Below are the code and all the weights of a small trained network. Each question names an input and a class and asks about switching units off, where a switched-off unit gives its printed mean instead of its output.

import numpy as np


def w(rows, s, z=0):
    codes = np.array(rows[::2]) - 128.0
    scale = np.full(codes.shape[1], s)
    scale[-1] = z or s
    return codes * scale


def f(y):
    return y / 2 * (1 + np.tanh(0.7978845608 * (y + 0.044715 * y**3)))


def log_softmax(a):
    a = a - a.max(-1, keepdims=True)
    return a - np.log(np.exp(a).sum(-1, keepdims=True))


def net(x, mask):
    res = np.array(x, float).reshape(1, 3) / 4 @ E
    y = f(res @ A[0][:, :-1].T + A[0][:, -1])
    res = res + np.where(mask, y, B[0][:, -1]) @ B[0][:, :-1]
    return log_softmax(res[-1] @ U[:, :-1].T + U[:, -1])


A, B = {}, {}
E = w([
[31,201,87,172,215,158,40,211],'x0',
[209,230,40,209,44,183,230,112],'x1',
[3,130,219,242,122,207,215,51],'x2',
],0.0061)
A[0] = w([
[141,136,29,72,211,24,17,209,215],'n0',
[121,11,218,41,120,51,99,18,160],'n1',
[119,103,109,44,243,21,46,224,81],'n2',
[62,105,148,122,192,84,34,245,31],'n3',
[45,131,253,211,219,180,48,197,169],'n4',
[214,46,27,34,40,31,122,166,253],'n5',
[140,120,67,71,203,59,14,213,222],'n6',
],0.0052,0.0037)
B[0] = w([
[221,203,79,182,5,1,104,56,254],'n0',
[23,219,179,45,73,206,24,48,215],'n1',
[114,102,146,213,19,31,129,19,225],'n2',
[208,31,157,189,132,37,177,128,187],'n3',
[24,12,175,218,238,202,123,205,223],'n4',
[236,203,46,39,170,226,154,170,255],'n5',
[211,154,52,195,45,49,75,109,247],'n6',
],0.0054,0.0068)
U = w([
[102,241,68,52,52,101,11,140,217],'0',
[171,80,169,232,34,37,200,42,192],'1',
[2,179,220,129,186,229,95,93,237],'2',
[36,6,189,189,247,100,34,222,5],'3',
[233,119,37,26,158,187,193,203,4],'4',
],0.005,0.0038)

Each question gives the input, the list of numbers given to net, and the class t.
The units are the neurons (one row each of A and B). Each row of codes is followed by its name. A weight is (code - 128) times the scale printed after its matrix; where a second scale follows, it is the last column's (A, B and U).
mask holds one flag per neuron, in row order. A switched-off neuron (its flag False) gives its mean, the last column of its row in B, instead of its output. The means were averaged over made-up inputs and are rounded, as every weight is.
A unit's drop is (log p(t) with every unit on - log p(t) with that unit switched off) / (log p(t) with every unit on - log p(t) with every unit switched off).
The circuit of an input: a set's keep is (log p(t) with only the set's units on - log p(t) with every unit switched off) / (log p(t) with every unit on - log p(t) with every unit switched off). Starting from all 7 units, units are removed one at a time, each time the one whose removal leaves the highest keep (on an exact tie, the one counted first), for as long as the keep stays at least 0.8.
circuit, biggest first: the units of the circuit, biggest drop first
k most important neurons: the k neurons with the biggest drops, biggest first
drop of u: that unit's drop, to one decimal
input [-7,6,-8], class 4: circuit, biggest first	[n5]
input [1,-6,0], class 1: 2 most important neurons	[n2 n3]
input [3,3,5], class 2: 3 most important neurons	[n0 n6 n3]
input [-4,-1,1], class 2: 2 most important neurons	[n0 n6]
input [3,0,7], class 3: 3 most important neurons	[n4 n1 n5]
input [3,0,-3], class 1: circuit, biggest first	[n1 n0]
input [1,-4,6], class 3: 2 most important neurons	[n4 n5]
input [4,-2,5], class 3: 2 most important neurons	[n4 n1]
input [-5,0,8], class 2: 3 most important neurons	[n0 n6 n2]
input [3,-3,-3], class 1: circuit, biggest first	[n2 n3 n0]
input [2,8,6], class 2: 4 most important neurons	[n0 n6 n2 n3]
input [7,-8,-1], class 1: 2 most important neurons	[n0 n2]
input [-5,1,-4], class 4: 2 most important neurons	[n5 n2]
input [-8,-7,6], class 2: circuit, biggest first	[n1]
input [-5,-1,0], class 0: 3 most important neurons	[n4 n1 n3]
input [2,-3,3], class 3: 2 most important neurons	[n4 n5]
input [4,6,1], class 2: 3 most important neurons	[n0 n6 n5]
input [-7,-8,-4], class 0: 2 most important neurons	[n1 n5]
input [4,-3,6], class 3: 3 most important neurons	[n4 n1 n5]
input [4,-6,8], class 3: circuit, biggest first	[n4]
input [3,0,1], class 3: drop of n0	0.2
input [3,4,2], class 2: drop of n5	0.1
input [4,-5,2], class 3: drop of n4	0.9
input [6,-5,3], class 3: drop of n2	0.0
